How the objects are linked:
teni: @>losi, ^>bapi
rofu: @>leza, ^>fege
gira: @>tomi, ^>mule
gini: @>fumu, ^>nugo
fumu: @>navo, ^>duno
raga: @>gosa, ^>gozi
nudo: @>bipa, ^>rofu
gozi: @>ruko, ^>tigi
fege: @>duvu, ^>zefa
zefa: @>rilu, ^>nudo
leza: @>fege, ^>duvu
daga: @>bulo, ^>ravi
ruko: @>tigi, ^>doge
tigi: @>taza, ^>gosa
bapi: @>teni, ^>bulo
navo: @>duno, ^>volu
pagu: @>losi, ^>raga
voli: @>mori, ^>ledu
peli: @>remu, ^>zupi
mule: @>navu, ^>rilu
mori: @>tufa, ^>zelo
deze: @>deni, ^>teni
nuka: @>tene, ^>nuno
rimu: @>maru, ^>taza
maru: @>vana, ^>doge
doge: @>raga, ^>tena
zelo: @>pipa, ^>voli
duvu: @>peli, ^>gedo
nugo: @>nuno, ^>deze
losi: @>bapi, ^>pagu
dilu: @>deni, ^>bulo
rilu: @>nudo, ^>bipa
ravi: @>ragi, ^>mori
zusa: @>tene, ^>deze
gosa: @>nagu, ^>dilu
tena: @>gira, ^>tomi
duno: @>volu, ^>fumu
tene: @>nuka, ^>nugo
gedo: @>zupi, ^>voli
beki: @>maru, ^>basu
bulo: @>deni, ^>bapi
taza: @>gozi, ^>volu
zabe: @>gosa, ^>nagu
volu: @>vodu, ^>zusa
bipa: @>rofu, ^>leza
navu: @>basu, ^>remu
ragi: @>zupi, ^>rilu
tufa: @>zelo, ^>pipa
basu: @>dilu, ^>daga
vodu: @>zusa, ^>tene
pipa: @>voli, ^>golo
zumi: @>ravi, ^>ragi
nuno: @>fumu, ^>losi
remu: @>daga, ^>zumi
pumu: @>bulo, ^>gosa
zave: @>tena, ^>taza
zupi: @>mori, ^>tufa
golo: @>ledu, ^>mudu
ledu: @>mudu, ^>gini
deni: @>pagu, ^>losi
vana: @>basu, ^>zave
tomi: @>bulo, ^>duvu
nagu: @>maru, ^>pumu
mudu: @>gini, ^>tufa

The rows follow the links: the fewer symbols apart two objects are, the more alike their rows tend to be.

Each row is also shifted at random along 6 hidden directions that mean nothing.

Rows with their objects:
+3 -11 -1 -4 -3 +7 -12 -17 -12 +4 -4 -9 +5 +16 +12 -8 -3 -3 +13 +13 -6 +2 -9 +11 +4 +4 -5 -3 +14 +15 +0 -5 -7 +10 -2 -1 -8 +4
object: mori
+5 +1 -5 +5 -5 -24 -7 -21 +18 +4 +7 -16 +2 +10 +18 -1 +19 +10 0 +14 -18 -9 -4 +15 -3 -18 -6 +10 +14 +1 -8 +7 -12 +20 +15 -5 +21 +18
object: beki
-47 -16 +2 +2 -11 -8 -23 +1 +32 +20 -21 +6 -19 +4 +13 +16 +26 +40 -29 -17 -17 -10 +16 +17 -29 -18 -14 +4 -9 +4 -1 +0 -24 -11 +14 +21 +3 +12
object: pumu
-29 +17 0 +12 -24 +10 -5 -9 -23 -16 +17 -4 +14 +34 0 -10 +22 -7 +21 +6 -9 +11 -5 +27 +10 +15 -9 -22 +17 -2 -2 -2 +2 +0 -11 -3 +3 -10
object: mudu
+20 +6 0 -16 -4 -9 -15 -9 -17 +9 0 +16 +6 +18 -18 +6 0 -7 -4 +1 -4 +9 -1 -3 +6 +19 -3 -40 -8 +1 +1 +3 +10 -9 -15 +15 -5 +2
object: tufa
-18 +20 -3 +17 -3 -13 +2 -14 +2 -26 +25 -8 +19 +11 -4 -10 +10 -11 +35 +19 -7 +16 -3 +4 +17 +6 +13 +12 +16 -5 -4 +16 -3 +17 -8 -8 +24 -4
object: navu
-4 +15 +4 +8 -3 +0 +8 -10 +6 -24 +18 -5 +12 0 +7 +10 +0 -3 +9 -3 -8 +12 -3 +5 +8 -8 +9 +11 +7 -15 -11 +24 +6 +4 +3 -19 +6 -7
object: zave
-24 +2 +6 +3 -9 -10 +11 +8 +8 +6 +12 -4 +9 +1 -11 +6 +9 -12 -10 -2 0 -13 -2 +5 -1 -5 -18 -38 -13 0 -1 -15 +20 +5 -2 +8 +7 +0
object: nugo
+35 +0 -4 0 +7 -7 +3 -11 +14 -8 +2 -15 +1 -9 +9 +2 -6 +0 -2 +3 -2 +0 -10 -1 +2 -16 +6 +29 +11 -4 -8 +14 -3 +11 +16 -21 +3 +3
object: tena
+35 -13 +9 -16 +12 +19 -10 +15 +15 +12 -19 +37 -30 -28 -10 +17 -15 +36 -18 -30 -6 -5 +18 -29 -12 -6 +4 +34 -33 -2 -8 +15 -12 -44 +7 +12 -36 +6
object: tigi
+38 -1 -7 +7 -11 -10 -2 -5 +14 -5 -3 -15 -1 +5 +1 +2 +20 +6 -7 -7 -8 -4 -8 +13 -8 -10 -12 +15 +10 +1 -8 +2 -5 +5 +16 -17 +3 0
object: zabe
+0 -5 +5 -11 +24 +1 +5 -1 -4 -3 -9 +4 +4 -20 +17 +16 -31 -12 -8 -4 +10 +15 +5 -18 +5 +3 +31 +13 -1 -9 +7 +20 +7 +4 -6 -4 +0 -7
object: gira
+26 -4 -3 +9 -2 -7 +8 +5 -11 -2 -12 -6 +7 -3 -8 -6 +24 -4 +10 -8 +0 +0 +8 -9 -3 +22 -5 +6 +17 +5 +5 -11 +5 +8 -9 -6 +17 +2
object: bapi
-33 -5 -2 +21 -15 -17 +2 +2 +27 -21 +5 -17 +14 +4 -16 +12 +17 -9 +8 -15 -4 +14 -3 +11 +3 -2 -7 +9 -2 +4 -8 +8 +4 +11 +4 -9 +5 -21
object: bulo
+26 -37 +2 -6 +7 +28 +2 -16 -17 +1 -18 -41 +12 0 +42 -3 -28 -28 +2 +3 +10 +1 -29 +20 +5 -14 -9 +14 +30 +24 +7 -12 +8 +33 +13 -33 -30 -3
object: zelo
+9 -3 -6 -4 +9 -14 -12 -8 +9 +7 +4 +2 -1 +4 -5 -7 -9 -2 +10 +20 -1 +2 -3 -6 +7 +1 +8 +5 -2 +9 +1 +1 -10 +7 0 +11 +4 +7
object: ragi
-11 -6 +5 -9 +0 -6 +1 -3 -8 +41 -4 +2 -9 0 +29 -9 +11 +15 -24 +19 -6 -42 +8 +6 -19 -17 -14 -32 +8 +1 +7 -27 -3 +7 +6 +19 +20 +41
object: navo
+26 -6 +7 -14 +7 +29 -8 +8 -23 +4 -15 +35 -10 -7 -15 +5 -20 +6 +8 -18 +1 +10 +14 -24 +8 +26 +6 +2 -20 +3 +3 +4 +2 -36 -20 +12 -37 -3
object: golo
-4 +21 -10 -10 +5 +2 -6 +3 -47 +17 -18 +12 -13 +12 +18 -20 +14 +12 -10 +18 +13 -3 +16 +1 -16 +25 +18 -22 +28 -14 +21 -14 -13 0 -15 +12 +35 +11
object: fege
-14 +4 +6 +10 -4 -2 +24 -5 -17 +1 +13 -27 +24 +3 +21 -5 +6 -27 -2 +11 +6 -16 -8 +14 +1 -7 -11 -31 +23 -5 +6 -21 +23 +33 -2 -15 +26 +10
object: tene
+31 -1 +2 +7 +2 0 +8 +10 +2 +17 +3 +14 -14 -11 -10 -23 +13 +16 +12 +11 -4 -31 +8 -16 -5 -1 -14 +13 -5 +8 -3 -26 -8 -7 +1 +14 +5 +23
object: nuka
+10 -20 +5 +6 +1 +2 +16 +5 -4 +11 -12 -23 +8 -11 +16 -5 +6 -13 -6 -4 +6 -17 -4 +3 -9 -4 -16 -3 +16 +11 +9 -24 +12 +22 +4 -10 +10 +8
object: deze
+13 -5 -9 -12 +17 +7 +2 -4 -28 +6 -19 -22 -2 -1 +24 -10 -20 -18 -11 +14 +22 +6 -12 +3 -7 +2 +15 +2 +28 +2 +20 -9 -1 +22 +2 -15 +6 -5
object: duvu
+63 -7 -3 -11 +1 -8 -4 -1 +18 +12 -9 +1 -14 -11 -3 +9 +1 +13 -25 -9 -5 -13 -6 -3 -12 -18 -10 +10 -11 -2 -10 +2 -2 -9 +21 -4 -9 +9
object: ruko

From each start, follow one symbol. Which object do you reach?
Answers are names.
start -4 -14 +5 -3 +11 +28 -16 -6 -19 +0 -13 +15 -10 +0 +10 -15 -19 +16 +27 +7 -4 +9 +9 -11 +7 +13 +8 +32 +6 +17 +5 +4 -21 -11 -11 +8 -23 +9
^
tufa
start +1 +8 +1 +4 -11 +1 -3 +1 -6 -2 -8 +6 -3 +7 +7 +5 +24 +20 -8 -13 -12 -1 +14 +7 -12 +6 -3 -2 +9 -12 -1 +7 -6 -10 -1 0 +12 +5
@
gosa
start -16 -8 +4 -17 +11 +21 -9 -3 -31 +2 -16 +7 +5 +3 +15 +9 -29 -15 -1 -4 +9 +21 +2 -4 +8 +18 +17 -14 +2 +3 +13 +8 +6 -3 -17 +2 -19 -9
^
voli
start -15 +13 -9 -3 +1 -34 -9 -4 +19 -9 +6 +0 +4 +6 -19 +14 +7 -3 -11 +2 +1 +16 +1 -2 -4 +4 +11 -15 -8 -11 -2 +17 +0 +4 -1 +8 +22 -8
^
duvu
start +4 -2 -2 +11 -10 -22 -2 -8 +11 -2 -5 -11 +8 +6 +2 +4 +28 +4 +1 -7 -11 0 +7 +7 -7 +3 -7 -1 +13 +1 -1 +1 -5 +14 +1 -2 +25 +4
@
deni
start -8 -9 -2 +7 +3 -4 -9 -13 +16 -9 +12 -5 +4 +3 -3 -7 -7 -1 +25 +15 -7 +7 -9 +1 +14 -5 +3 +25 +1 +15 -6 +6 -12 +10 +2 +1 -6 +1
^
mori
start -44 +1 +5 +9 -16 +16 0 -1 -9 +0 +9 -4 +4 +16 +9 -8 +12 +2 +8 +4 -6 -8 -4 +21 -2 -4 -18 -19 +6 +3 -1 -14 -3 0 -3 +1 -6 +3
^
nugo
start -12 +7 +3 -9 +8 -28 -12 -9 +10 +9 +1 +19 +7 +0 -5 +20 +1 +5 -9 +2 -9 +4 +15 -13 0 +9 +14 -23 -13 -11 -2 +19 +3 -1 -13 +23 +21 +13
@
dilu
start -52 +3 +0 +10 -13 -17 -10 -11 +40 -8 +18 -9 +4 +9 +8 +15 +11 +12 -5 +2 -17 +2 -4 +22 -1 -27 -2 +2 -7 -6 -15 +21 -9 +6 +14 -2 +8 +0
^
zave
start -13 +9 -11 +1 +5 -2 -3 +5 +1 -3 +2 -2 -13 +4 -5 -14 -3 +3 +2 +15 +14 +4 -3 +2 -3 -3 +12 +10 +3 -2 +6 -5 -14 0 +6 +5 +7 -9
@
nudo
start -3 -7 +8 -9 +7 +4 -6 -10 -7 +11 -16 0 -3 -5 +37 +14 -1 +16 -20 -4 -11 -6 +11 +3 -12 -8 +6 +2 +14 -9 +5 +13 -5 +5 +3 -3 +10 +19
@
vana
start -19 -17 +2 +7 +6 -7 -12 -1 +45 -4 +8 +9 -6 -12 -20 +6 -12 +11 +17 -1 -9 +4 +1 -10 +9 -14 +3 +36 -27 +17 -15 +13 -16 -9 +9 +14 -22 -4
^
ravi
start -7 +4 +3 +6 -11 +3 +3 -11 +3 +1 +3 -17 +1 +7 +33 +0 +15 +13 -11 +4 -12 -15 -4 +24 -13 -23 -8 0 +20 -8 -4 +0 -6 +12 +15 -14 +12 +13
@
gozi
start -19 -26 +3 -7 -3 -20 -14 +10 +13 +44 -34 +2 -16 -2 +11 +8 +26 +25 -37 -9 -6 -30 +17 +7 -34 -5 -22 -24 -3 +12 +12 -28 -12 +2 +7 +31 +17 +25
@
bapi
start +1 +1 +2 +10 -8 -1 +6 +8 -11 -3 -11 +4 +5 -1 -6 +3 +23 +3 +2 -17 -2 +3 +15 -2 -7 +21 -5 -2 +7 -2 +3 -3 +4 -3 -12 +2 +15 -3
^
raga
